Below is a small trained network, with its code and all its weights. Each question gives an input and a target symbol and asks what happens when units are switched off, that is, made to give their printed mean instead of their output.

import numpy as np


def w(rows, s, z=0):
    codes = np.array(rows[::2]) - 128.0
    scale = np.full(codes.shape[1], s)
    scale[-1] = z or s
    return codes * scale


def norm(h):
    return h / np.sqrt((h * h).mean(-1, keepdims=True) + 1e-5)


def f(y):
    return np.maximum(y, 0)


def softmax(a):
    e = np.exp(a - a.max(-1, keepdims=True))
    return e / e.sum(-1, keepdims=True)


def log_softmax(a):
    a = a - a.max(-1, keepdims=True)
    return a - np.log(np.exp(a).sum(-1, keepdims=True))


def net(x, mask):
    ids = ['ΓΔΞΨεηθπστφ'.index(c) for c in x.split()]
    T = len(ids)
    res = E[ids] + P[:T]
    u = 0
    for l in range(3):
        q, k, v = (norm(res) @ M[l].T for M in (Q, K, V))
        z = softmax(np.where(np.tri(T) > 0, q @ k.T / 2**0.5, -1e9)) @ v
        res = res + np.where(mask[u], z, O[l][:, -1]) @ O[l][:, :-1]
        u += 1
        y = f(norm(res) @ A[l][:, :-1].T + A[l][:, -1])
        res = res + np.where(mask[u : u + 8], y, B[l][:, -1]) @ B[l][:, :-1]
        u += 8
    return log_softmax(norm(res)[-1] @ U[:, :-1].T + U[:, -1])


Q, K, V, O, A, B = {}, {}, {}, {}, {}, {}
E = w([
[161,224,88,173,136,85],'Γ',
[88,191,159,162,152,133],'Δ',
[181,170,130,188,103,211],'Ξ',
[192,140,115,143,148,164],'Ψ',
[120,116,151,140,155,84],'ε',
[117,154,77,144,186,175],'η',
[182,126,104,139,144,147],'θ',
[57,89,122,204,116,97],'π',
[115,145,232,5,178,184],'σ',
[35,166,56,65,151,50],'τ',
[160,22,142,95,147,110],'φ',
],0.024)
P = w([
[57,120,244,101,182,139],'0',
[82,105,203,112,178,137],'1',
[123,107,214,134,161,118],'2',
[148,99,186,142,165,114],'3',
[163,100,191,151,147,93],'4',
[163,93,171,165,141,95],'5',
[175,99,189,169,126,69],'6',
[177,88,169,178,124,58],'7',
[180,81,150,180,114,40],'8',
[194,76,140,189,105,23],'9',
[198,74,112,190,111,18],'10',
[204,81,131,187,100,1],'11',
[215,146,230,164,93,25],'12',
[148,130,95,114,176,158],'13',
],0.0062)
Q[0] = w([
[2,98,137,64,107,221],'L0H0',
[101,193,151,94,85,129],'L0H0',
],0.0076)
K[0] = w([
[109,82,221,125,231,229],'L0H0',
[71,178,251,184,254,247],'L0H0',
],0.0044)
V[0] = w([
[58,124,43,131,133,166],'L0H0',
[130,128,254,171,189,188],'L0H0',
],0.0043)
O[0] = w([
[182,202,199,149,103,210,51],'L0H0',
[67,155,108,8,58,254,252],'L0H0',
],0.0083,0.0013)
A[0] = w([
[140,74,162,92,110,58,44],'L0N0',
[118,221,46,154,100,39,254],'L0N1',
[137,201,153,122,79,208,109],'L0N2',
[209,119,155,125,34,223,214],'L0N3',
[79,122,155,237,43,102,248],'L0N4',
[143,38,150,80,104,143,235],'L0N5',
[22,145,200,98,156,71,236],'L0N6',
[104,2,125,125,94,160,159],'L0N7',
],0.0088,0.0033)
B[0] = w([
[244,143,116,170,173,131,164],'L0N0',
[143,200,122,184,73,162,227],'L0N1',
[202,142,93,136,85,167,170],'L0N2',
[101,76,8,100,176,81,195],'L0N3',
[136,101,116,89,123,208,209],'L0N4',
[254,122,81,41,145,152,176],'L0N5',
[37,115,31,101,154,91,254],'L0N6',
[194,117,186,110,49,75,165],'L0N7',
],0.0093,0.0083)
Q[1] = w([
[148,81,71,187,125,53],'L1H0',
[86,1,166,83,121,136],'L1H0',
],0.0093)
K[1] = w([
[134,89,134,188,1,62],'L1H0',
[126,52,181,103,98,122],'L1H0',
],0.0094)
V[1] = w([
[227,159,138,76,178,140],'L1H0',
[190,92,254,208,105,177],'L1H0',
],0.0055)
O[1] = w([
[45,201,231,137,175,48,119],'L1H0',
[144,2,32,127,121,115,3],'L1H0',
],0.0094,0.0061)
A[1] = w([
[166,164,106,84,200,91,192],'L1N0',
[70,132,113,153,183,199,140],'L1N1',
[170,122,57,185,135,178,140],'L1N2',
[89,123,154,159,64,80,41],'L1N3',
[232,154,111,120,92,140,96],'L1N4',
[87,209,70,64,49,197,87],'L1N5',
[116,12,199,64,147,135,168],'L1N6',
[164,126,123,170,103,174,1],'L1N7',
],0.011,0.0058)
B[1] = w([
[30,144,63,192,105,111,254],'L1N0',
[170,37,198,255,129,62,175],'L1N1',
[63,178,176,100,84,120,225],'L1N2',
[252,113,89,138,147,13,129],'L1N3',
[42,76,100,140,190,77,198],'L1N4',
[137,161,73,154,142,115,228],'L1N5',
[126,178,100,22,74,187,160],'L1N6',
[129,119,113,90,110,206,138],'L1N7',
],0.0079,0.01)
Q[2] = w([
[196,222,236,1,108,238],'L2H0',
[77,173,136,191,73,182],'L2H0',
],0.0083)
K[2] = w([
[21,171,134,26,254,215],'L2H0',
[122,251,71,191,119,114],'L2H0',
],0.0076)
V[2] = w([
[70,86,104,110,4,79],'L2H0',
[255,104,227,88,198,155],'L2H0',
],0.008)
O[2] = w([
[112,75,170,130,30,250,144],'L2H0',
[96,196,70,178,135,100,7],'L2H0',
],0.012,0.013)
A[2] = w([
[219,103,196,95,90,99,110],'L2N0',
[64,105,255,206,192,161,61],'L2N1',
[196,212,74,166,132,214,142],'L2N2',
[139,116,71,99,193,155,1],'L2N3',
[118,85,166,19,192,128,136],'L2N4',
[196,112,75,186,193,177,167],'L2N5',
[149,104,92,156,145,124,147],'L2N6',
[53,194,110,128,84,139,62],'L2N7',
],0.0096,0.0075)
B[2] = w([
[172,126,79,196,207,127,163],'L2N0',
[153,174,239,236,208,161,232],'L2N1',
[254,32,193,145,80,103,223],'L2N2',
[142,166,73,172,215,183,133],'L2N3',
[230,164,192,225,89,107,254],'L2N4',
[31,98,159,112,20,143,213],'L2N5',
[83,100,163,54,167,152,188],'L2N6',
[213,120,25,171,102,69,226],'L2N7',
],0.0083,0.0042)
U = w([
[74,14,130,132,204,44,47],'Γ',
[189,179,118,220,37,93,30],'Δ',
[116,192,158,53,163,152,180],'Ξ',
[171,122,43,173,222,192,102],'Ψ',
[103,101,214,92,73,1,3],'ε',
[84,72,112,126,211,74,142],'η',
[240,47,88,102,205,63,92],'θ',
[86,49,133,112,58,187,159],'π',
[124,117,114,142,142,111,11],'σ',
[91,146,192,219,214,166,192],'τ',
[41,182,23,192,94,92,134],'φ',
],0.0086,0.0039)

Each question gives the input, a string of symbols that net reads in full, and the target symbol t.
The units are the heads (2 rows each of Q, K, V and O) and the neurons (one row each of A and B). Each row of codes is followed by its name. A weight is (code - 128) times the scale printed after its matrix; where a second scale follows, it is the last column's (O, A, B and U).
mask holds one flag per unit, layer by layer, with each layer's heads first. A switched-off unit (its flag False) gives its mean, the last column of its rows in O or B, instead of its output. The means were averaged over made-up inputs and are rounded, as every weight is.
A unit's drop is (log p(t) with every unit on - log p(t) with that unit switched off) / (log p(t) with every unit on - log p(t) with every unit switched off).
The circuit of an input: a set's keep is (log p(t) with only the set's units on - log p(t) with every unit switched off) / (log p(t) with every unit on - log p(t) with every unit switched off). Starting from the 12 units with the biggest drops (on a tie, the unit counted first), units are removed one at a time, each time the one whose removal leaves the highest keep (on an exact tie, the one counted first), for as long as the keep stays at least 0.8.
units of the circuit, in order: the units of the circuit, biggest drop first
most important unit: the unit with the biggest drop
k most important neurons: the k neurons with the biggest drops, biggest first
k most important neurons of layer l: the k neurons of layer l with the biggest drops, biggest first
input Γ η Γ ε Δ ε Ξ τ φ Ξ Ξ Ψ, target φ: 2 most important neurons : (L0N7 L0N4)
input ε ε θ, target θ: units of the circuit, in order : (L2N4 L0N3 L0N1)
input τ Ψ Ξ ε Ψ Ξ η Δ ε θ τ π Ψ, target π: units of the circuit, in order : (L2H0 L1N4)
input Γ ε ε π Ξ η φ ε, target φ: 3 most important neurons of layer 0 : (L0N4 L0N7 L0N0)
input Δ τ φ τ τ Ψ Ψ π Ψ φ Δ θ Ξ ε, target φ: units of the circuit, in order : (L0N6 L2H0)
input τ φ Δ Ψ Ψ Δ Γ η ε π Γ ε ε, target Γ: 2 most important neurons : (L0N4 L0N0)
input π τ ε, target τ: 3 most important neurons : (L0N6 L0N4 L2N1)
input θ Ψ ε ε τ τ ε ε Ψ ε, target τ: 3 most important neurons : (L2N1 L1N0 L1N5)
input η π τ η Δ τ η Ψ Γ π Γ Γ π Ψ, target π: most important unit : L0N3
input Δ Γ Ψ Ξ τ σ Δ Ψ, target τ: 3 most important neurons : (L0N6 L1N2 L1N5)
input Ξ Ψ θ, target θ: 3 most important neurons : (L0N5 L2N4 L0N6)
input Δ φ η, target τ: 2 most important neurons : (L1N1 L2N1)
input τ π Δ σ Γ ε Ψ σ Ψ, target Γ: 2 most important neurons of layer 0 : (L0N4 L0N3)
input θ ε Γ Ψ, target Γ: 4 most important neurons : (L0N3 L1N0 L0N1 L0N4)
input Γ Ξ Γ Δ τ τ θ, target τ: 4 most important neurons : (L0N6 L1N2 L2N1 L1N5)
input π Γ τ ε Γ φ ε τ Ψ σ π Δ θ, target π: most important unit : L0N1
input π π ε Ξ η Δ θ τ Ξ τ η Γ σ Δ, target Δ: 4 most important neurons : (L0N2 L1N5 L2N2 L1N4)
input τ τ τ η η π ε, target π: 2 most important neurons : (L0N7 L0N6)
input η Ξ Γ π θ, target π: 2 most important neurons of layer 0 : (L0N3 L0N7)
input τ τ ε Δ π ε Δ ε, target π: 2 most important neurons of layer 0 : (L0N6 L0N7)
input ε ε φ Ξ τ ε σ η Γ θ, target Γ: 3 most important neurons of layer 1 : (L1N4 L1N0 L1N1)
input Γ Ξ θ Γ π τ φ φ Ψ Δ θ, target φ: most important neuron of layer 1 : (L1N4)
